Below is a small trained network, with its code and all its weights. Each question gives an input and a target symbol and asks what happens when units are switched off, that is, made to give their printed mean instead of their output.

import numpy as np


def w(rows, s, z=0):
    codes = np.array(rows[::2]) - 128.0
    scale = np.full(codes.shape[1], s)
    scale[-1] = z or s
    return codes * scale


def norm(h):
    return h / np.sqrt((h * h).mean(-1, keepdims=True) + 1e-5)


def f(y):
    return np.maximum(y, 0)


def softmax(a):
    e = np.exp(a - a.max(-1, keepdims=True))
    return e / e.sum(-1, keepdims=True)


def log_softmax(a):
    a = a - a.max(-1, keepdims=True)
    return a - np.log(np.exp(a).sum(-1, keepdims=True))


def net(x, mask):
    ids = ['ΔΠΣΦΩβεζηθλμ'.index(c) for c in x.split()]
    T = len(ids)
    res = E[ids] + P[:T]
    u = 0
    for l in range(2):
        r = norm(res)
        for j in range(2):
            rows = slice(2 * j, 2 * j + 2)
            q, k, v = (r @ M[l][rows].T for M in (Q, K, V))
            z = softmax(np.where(np.tri(T) > 0, q @ k.T / 2**0.5, -1e9)) @ v
            o = O[l][rows]
            res = res + np.where(mask[u + j], z, o[:, -1]) @ o[:, :-1]
        u += 2
        y = f(norm(res) @ A[l][:, :-1].T + A[l][:, -1])
        res = res + np.where(mask[u : u + 8], y, B[l][:, -1]) @ B[l][:, :-1]
        u += 8
    return log_softmax(norm(res)[-1] @ U[:, :-1].T + U[:, -1])


Q, K, V, O, A, B = {}, {}, {}, {}, {}, {}
E = w([
[138,151,143,56,129,179,166],'Δ',
[155,160,88,197,96,65,100],'Π',
[156,160,120,142,41,181,251],'Σ',
[126,113,103,69,148,184,129],'Φ',
[109,150,164,176,98,39,111],'Ω',
[129,121,143,92,112,182,145],'β',
[175,134,162,135,161,116,76],'ε',
[138,152,121,88,167,171,172],'ζ',
[157,101,149,141,165,131,75],'η',
[120,183,126,80,137,115,132],'θ',
[144,80,118,103,130,28,187],'λ',
[153,127,147,81,107,164,91],'μ',
],0.023)
P = w([
[20,96,146,219,147,141,149],'0',
[255,140,77,54,223,155,126],'1',
[213,118,52,77,218,157,143],'2',
[207,98,41,89,207,158,138],'3',
[211,104,57,95,169,150,132],'4',
[214,85,46,101,173,159,135],'5',
[217,80,48,93,142,171,128],'6',
[205,92,31,96,180,147,148],'7',
],0.0069)
Q[0] = w([
[191,203,145,101,155,199,85],'0.h0',
[156,150,139,72,144,110,112],'0.h0',
[149,125,122,219,7,52,221],'0.h1',
[87,153,83,190,47,115,115],'0.h1',
],0.011)
K[0] = w([
[68,190,172,150,92,200,83],'0.h0',
[3,103,141,119,124,149,113],'0.h0',
[196,62,25,159,58,18,185],'0.h1',
[197,159,34,130,109,100,126],'0.h1',
],0.011)
V[0] = w([
[88,117,202,137,64,173,105],'0.h0',
[28,70,24,122,163,120,103],'0.h0',
[182,14,133,36,132,112,218],'0.h1',
[162,227,91,254,147,231,149],'0.h1',
],0.0073)
O[0] = w([
[11,42,70,128,173,135,74,124],'0.h0',
[144,135,188,150,105,147,196,100],'0.h0',
[194,153,227,91,146,143,86,254],'0.h1',
[122,254,34,153,146,225,193,97],'0.h1',
],0.01,0.0075)
A[0] = w([
[169,104,113,84,236,37,172,122],'0.n0',
[151,133,65,138,107,41,109,86],'0.n1',
[176,144,141,112,201,169,28,132],'0.n2',
[39,65,161,111,138,2,110,72],'0.n3',
[158,168,109,218,154,53,48,136],'0.n4',
[87,162,111,220,130,152,110,1],'0.n5',
[124,102,169,7,194,162,163,91],'0.n6',
[99,115,221,140,194,87,188,122],'0.n7',
],0.0088,0.0049)
B[0] = w([
[151,114,221,119,56,169,80,189],'0.n0',
[120,97,100,126,155,137,101,139],'0.n1',
[75,194,135,75,116,135,139,226],'0.n2',
[121,7,144,79,89,139,132,153],'0.n3',
[100,130,58,86,75,138,129,155],'0.n4',
[175,100,163,165,150,145,185,132],'0.n5',
[108,142,125,138,105,77,21,254],'0.n6',
[172,50,185,103,113,103,216,156],'0.n7',
],0.011)
Q[1] = w([
[188,41,112,220,107,67,244],'1.h0',
[133,99,160,46,110,110,108],'1.h0',
[48,198,125,8,179,172,26],'1.h1',
[131,69,201,98,212,97,97],'1.h1',
],0.013)
K[1] = w([
[226,129,107,92,41,150,137],'1.h0',
[103,88,168,142,113,56,117],'1.h0',
[4,105,160,155,196,138,160],'1.h1',
[102,90,176,79,132,148,136],'1.h1',
],0.015)
V[1] = w([
[109,41,136,94,106,44,162],'1.h0',
[199,103,88,114,141,154,10],'1.h0',
[176,16,97,202,165,197,117],'1.h1',
[97,114,16,134,122,20,63],'1.h1',
],0.011)
O[1] = w([
[44,141,143,208,50,162,70,255],'1.h0',
[138,60,40,12,164,76,40,205],'1.h0',
[254,79,65,230,153,91,44,18],'1.h1',
[20,245,109,169,89,18,104,90],'1.h1',
],0.0092,0.0046)
A[1] = w([
[214,26,209,89,199,158,105,1],'1.n0',
[116,156,9,213,114,147,186,209],'1.n1',
[187,128,58,141,187,74,10,156],'1.n2',
[86,150,54,134,221,35,83,97],'1.n3',
[225,200,158,81,159,118,66,138],'1.n4',
[209,148,229,91,89,94,94,156],'1.n5',
[174,217,67,183,111,34,130,115],'1.n6',
[104,105,126,127,2,102,195,101],'1.n7',
],0.0098,0.004)
B[1] = w([
[128,139,121,144,44,9,122,208],'1.n0',
[190,155,91,25,139,138,168,167],'1.n1',
[112,116,117,192,156,168,185,189],'1.n2',
[127,81,197,65,73,117,215,166],'1.n3',
[90,137,106,160,188,143,137,219],'1.n4',
[147,44,165,127,173,84,124,254],'1.n5',
[167,131,75,125,134,58,199,161],'1.n6',
[100,31,91,126,159,91,140,159],'1.n7',
],0.014,0.0099)
U = w([
[94,163,192,160,85,160,199,146],'Δ',
[148,173,61,91,77,48,188,127],'Π',
[208,124,154,62,127,223,189,120],'Σ',
[98,191,151,10,94,126,122,102],'Φ',
[52,77,44,135,84,100,103,95],'Ω',
[117,207,130,180,77,87,81,175],'β',
[118,182,158,165,211,59,148,136],'ε',
[179,83,73,53,204,112,86,25],'ζ',
[164,131,68,189,153,139,110,254],'η',
[164,145,201,137,154,209,70,159],'θ',
[187,89,204,97,61,75,158,102],'λ',
[74,73,146,132,209,170,196,76],'μ',
],0.013,0.0059)

Each question gives the input, a string of symbols that net reads in full, and the target symbol t.
The units are the heads (2 rows each of Q, K, V and O) and the neurons (one row each of A and B). Each row of codes is followed by its name. A weight is (code - 128) times the scale printed after its matrix; where a second scale follows, it is the last column's (O, A, B and U).
mask holds one flag per unit, layer by layer, with each layer's heads first. A switched-off unit (its flag False) gives its mean, the last column of its rows in O or B, instead of its output. The means were averaged over made-up inputs and are rounded, as every weight is.
A unit's drop is (log p(t) with every unit on - log p(t) with that unit switched off) / (log p(t) with every unit on - log p(t) with every unit switched off).
The circuit of an input: a set's keep is (log p(t) with only the set's units on - log p(t) with every unit switched off) / (log p(t) with every unit on - log p(t) with every unit switched off). Starting from the 12 units with the biggest drops (on a tie, the unit counted first), units are removed one at a time, each time the one whose removal leaves the highest keep (on an exact tie, the one counted first), for as long as the keep stays at least 0.8.
circuit, biggest first: the units of the circuit, biggest drop first
k most important neurons: the k neurons with the biggest drops, biggest first
k most important neurons of layer l: the k neurons of layer l with the biggest drops, biggest first
which heads matter: for each layer, one digit per head in row order, 1 if its drop is at least 0.15 and else 0, layers parted by /
input Σ Δ ε Φ λ Δ Ω ε, target ζ: circuit, biggest first => (0.h0 1.h0)
input μ Δ ζ, target Ω: circuit, biggest first => (0.h0 0.h1)
input λ Δ η, target θ: most important neuron => (0.n2)
input Σ λ Σ Δ Σ ζ, target ζ: which heads matter => 10 / 11
input μ λ μ Σ ζ μ, target Ω: which heads matter => 11 / 00
input Σ Ω Δ Δ β Ω η, target ζ: circuit, biggest first => (0.h0 0.n4 0.n6 1.h0)
input η Δ μ λ λ Π β ε, target η: which heads matter => 11 / 01
input η Σ Π Δ Δ Δ Φ, target η: 2 most important neurons of layer 0 => (0.n6 0.n5)
input β λ Σ η η Δ, target μ: 2 most important neurons => (0.n2 1.n2)
input Σ ζ Δ, target ζ: which heads matter => 00 / 11
input ζ Π Σ η, target Σ: circuit, biggest first => (0.h1 1.h1)
input λ η Δ Φ ζ, target θ: which heads matter => 01 / 10
input Δ θ Σ Ω Δ Δ Δ β, target Φ: which heads matter => 00 / 01
input ε Π ζ β Δ, target Π: which heads matter => 01 / 01
input Φ Σ λ Δ, target λ: which heads matter => 10 / 01
input Π λ η λ η Σ λ η, target ε: 2 most important neurons => (0.n6 0.n5)
input Π Σ η Δ μ, target ε: which heads matter => 01 / 01
input Σ Δ λ λ η Δ, target ζ: circuit, biggest first => (0.h0 1.h0)
input Ω Δ θ Δ, target β: which heads matter => 00 / 11
input λ λ Σ ε Δ θ, target θ: most important neuron of layer 1 => (1.n0)
